Here is a tiny trained network, its code and every weight. The questions are about switching its units off for an input and a class, where a switched-off unit gives its printed mean instead of its output.

import numpy as np


def w(rows, s, z=0):
    codes = np.array(rows[::2]) - 128.0
    scale = np.full(codes.shape[1], s)
    scale[-1] = z or s
    return codes * scale


def norm(h):
    return h / np.sqrt((h * h).mean(-1, keepdims=True) + 1e-5)


def f(y):
    return np.maximum(y, 0)


def log_softmax(a):
    a = a - a.max(-1, keepdims=True)
    return a - np.log(np.exp(a).sum(-1, keepdims=True))


def net(x, mask):
    res = np.array(x, float).reshape(1, 5) / 4 @ E
    u = 0
    for l in range(3):
        y = f(norm(res) @ A[l][:, :-1].T + A[l][:, -1])
        res = res + np.where(mask[u : u + 8], y, B[l][:, -1]) @ B[l][:, :-1]
        u += 8
    return log_softmax(norm(res)[-1] @ U[:, :-1].T + U[:, -1])


A, B = {}, {}
E = w([
[140,252,118,164,175,133,124,111],'x0',
[126,128,132,129,127,126,130,127],'x1',
[105,124,63,186,125,179,249,141],'x2',
[245,132,123,148,93,86,140,193],'x3',
[128,130,126,127,129,128,127,128],'x4',
],0.0021)
A[0] = w([
[114,120,75,151,133,172,254,143,135],'0.n1',
[161,168,80,181,177,172,97,145,7],'0.n2',
[157,146,125,169,131,139,173,181,53],'0.n3',
[110,94,114,106,79,62,67,148,3],'0.n4',
[193,209,78,147,128,128,112,160,81],'0.n5',
[225,136,144,164,98,129,156,238,108],'0.n6',
[197,151,133,89,115,69,97,117,78],'0.n7',
[113,134,171,104,137,70,56,135,99],'0.n8',
],0.0026,0.0038)
B[0] = w([
[110,113,80,171,119,97,199,71,252],'0.n1',
[120,150,99,49,148,137,88,123,130],'0.n2',
[145,164,86,170,110,94,174,102,145],'0.n3',
[120,92,94,56,96,151,252,201,133],'0.n4',
[96,143,180,186,117,90,109,120,180],'0.n5',
[168,138,88,110,78,57,124,52,233],'0.n6',
[125,146,143,190,126,134,93,159,176],'0.n7',
[114,120,69,155,103,140,174,72,197],'0.n8',
],0.0033,0.0023)
A[1] = w([
[31,125,187,67,159,174,40,98,178],'1.n1',
[124,162,99,200,153,215,224,192,87],'1.n2',
[139,254,132,176,197,118,127,92,129],'1.n3',
[252,138,156,117,95,67,91,197,91],'1.n4',
[226,124,200,69,127,90,80,236,4],'1.n5',
[46,105,71,180,153,222,228,136,132],'1.n6',
[55,141,224,55,197,183,6,139,136],'1.n7',
[110,3,69,90,79,131,132,75,89],'1.n8',
],0.0027,0.0016)
B[1] = w([
[219,142,64,166,74,81,221,133,244],'1.n1',
[169,151,119,45,113,115,38,88,194],'1.n2',
[164,189,36,137,113,135,100,67,235],'1.n3',
[3,125,142,85,166,229,66,156,233],'1.n4',
[25,134,88,126,184,247,117,105,184],'1.n5',
[111,148,221,64,189,125,55,131,251],'1.n6',
[221,136,66,202,74,84,240,171,233],'1.n7',
[140,83,205,151,131,93,159,179,241],'1.n8',
],0.0029,0.0025)
A[2] = w([
[37,23,227,78,166,197,172,159,81],'2.n1',
[157,28,154,128,68,78,184,167,47],'2.n2',
[110,232,140,148,238,174,73,114,171],'2.n3',
[137,219,137,164,176,207,56,172,15],'2.n4',
[84,95,99,89,126,204,4,136,69],'2.n5',
[124,80,101,128,125,106,228,91,252],'2.n6',
[206,52,106,163,53,54,170,143,74],'2.n7',
[127,8,126,71,44,163,85,203,121],'2.n8',
],0.0033,0.0016)
B[2] = w([
[219,169,110,207,35,43,30,207,203],'2.n1',
[36,116,157,57,216,209,131,82,221],'2.n2',
[118,18,160,78,127,159,165,165,211],'2.n3',
[67,3,201,139,89,97,116,213,173],'2.n4',
[199,246,69,193,128,79,209,62,177],'2.n5',
[138,110,173,121,106,129,40,192,254],'2.n6',
[56,128,150,76,199,199,135,100,244],'2.n7',
[169,228,45,163,143,117,229,49,212],'2.n8',
],0.0037,0.0039)
U = w([
[10,35,194,8,250,252,212,43,114],'0',
[249,250,4,229,58,39,237,11,237],'1',
[133,21,244,226,15,22,3,253,1],'2',
],0.006,0.00063)

Each question gives the input, the list of numbers given to net, and the class t.
The units are the neurons (one row each of A and B). Each row of codes is followed by its name. A weight is (code - 128) times the scale printed after its matrix; where a second scale follows, it is the last column's (A, B and U).
mask holds one flag per neuron, layer by layer. A switched-off neuron (its flag False) gives its mean, the last column of its row in B, instead of its output. The means were averaged over made-up inputs and are rounded, as every weight is.
A unit's drop is (log p(t) with every unit on - log p(t) with that unit switched off) / (log p(t) with every unit on - log p(t) with every unit switched off).
The circuit of an input: a set's keep is (log p(t) with only the set's units on - log p(t) with every unit switched off) / (log p(t) with every unit on - log p(t) with every unit switched off). Starting from the 12 units with the biggest drops (on a tie, the unit counted first), units are removed one at a time, each time the one whose removal leaves the highest keep (on an exact tie, the one counted first), for as long as the keep stays at least 0.8.
circuit, biggest first: the units of the circuit, biggest drop first
most important unit: the unit with the biggest drop
k most important neurons: the k neurons with the biggest drops, biggest first
top k neurons in layer l: the k neurons of layer l with the biggest drops, biggest first
drop when u is switched off: that unit's drop, to one decimal
input [5,-1,6,-2,1], class 0: circuit, biggest first -> 1.n6, 2.n3
input [7,4,7,-1,-2], class 0: circuit, biggest first -> 1.n6, 2.n3
input [5,-3,-5,3,-7], class 2: most important neuron -> 2.n4
input [1,5,4,0,1], class 0: 3 most important neurons -> 2.n1, 1.n6, 1.n7
input [3,-2,5,0,-3], class 0: 2 most important neurons -> 1.n6, 2.n1
input [8,-6,0,-8,4], class 1: top 2 neurons in layer 0 -> 0.n1, 0.n8
input [5,3,-3,1,-1], class 2: top 2 neurons in layer 2 -> 2.n8, 2.n4
input [1,-4,-2,2,8], class 2: top 2 neurons in layer 2 -> 2.n4, 2.n8
input [-1,4,-3,1,-2], class 1: 2 most important neurons -> 0.n1, 2.n5
input [6,-1,-1,8,0], class 2: 2 most important neurons -> 1.n4, 2.n4
input [-2,-1,8,1,-6], class 0: top 2 neurons in layer 1 -> 1.n4, 1.n5
input [4,-7,6,0,-7], class 0: top 4 neurons in layer 2 -> 2.n1, 2.n3, 2.n8, 2.n5
input [2,-7,2,-1,7], class 0: drop when 2.n3 is switched off -> 0.1
input [8,-4,-5,4,6], class 2: drop when 2.n2 is switched off -> 0.1
input [-4,1,-4,8,-2], class 1: drop when 2.n1 is switched off -> 0.0
input [-1,0,8,5,3], class 0: most important unit -> 2.n7
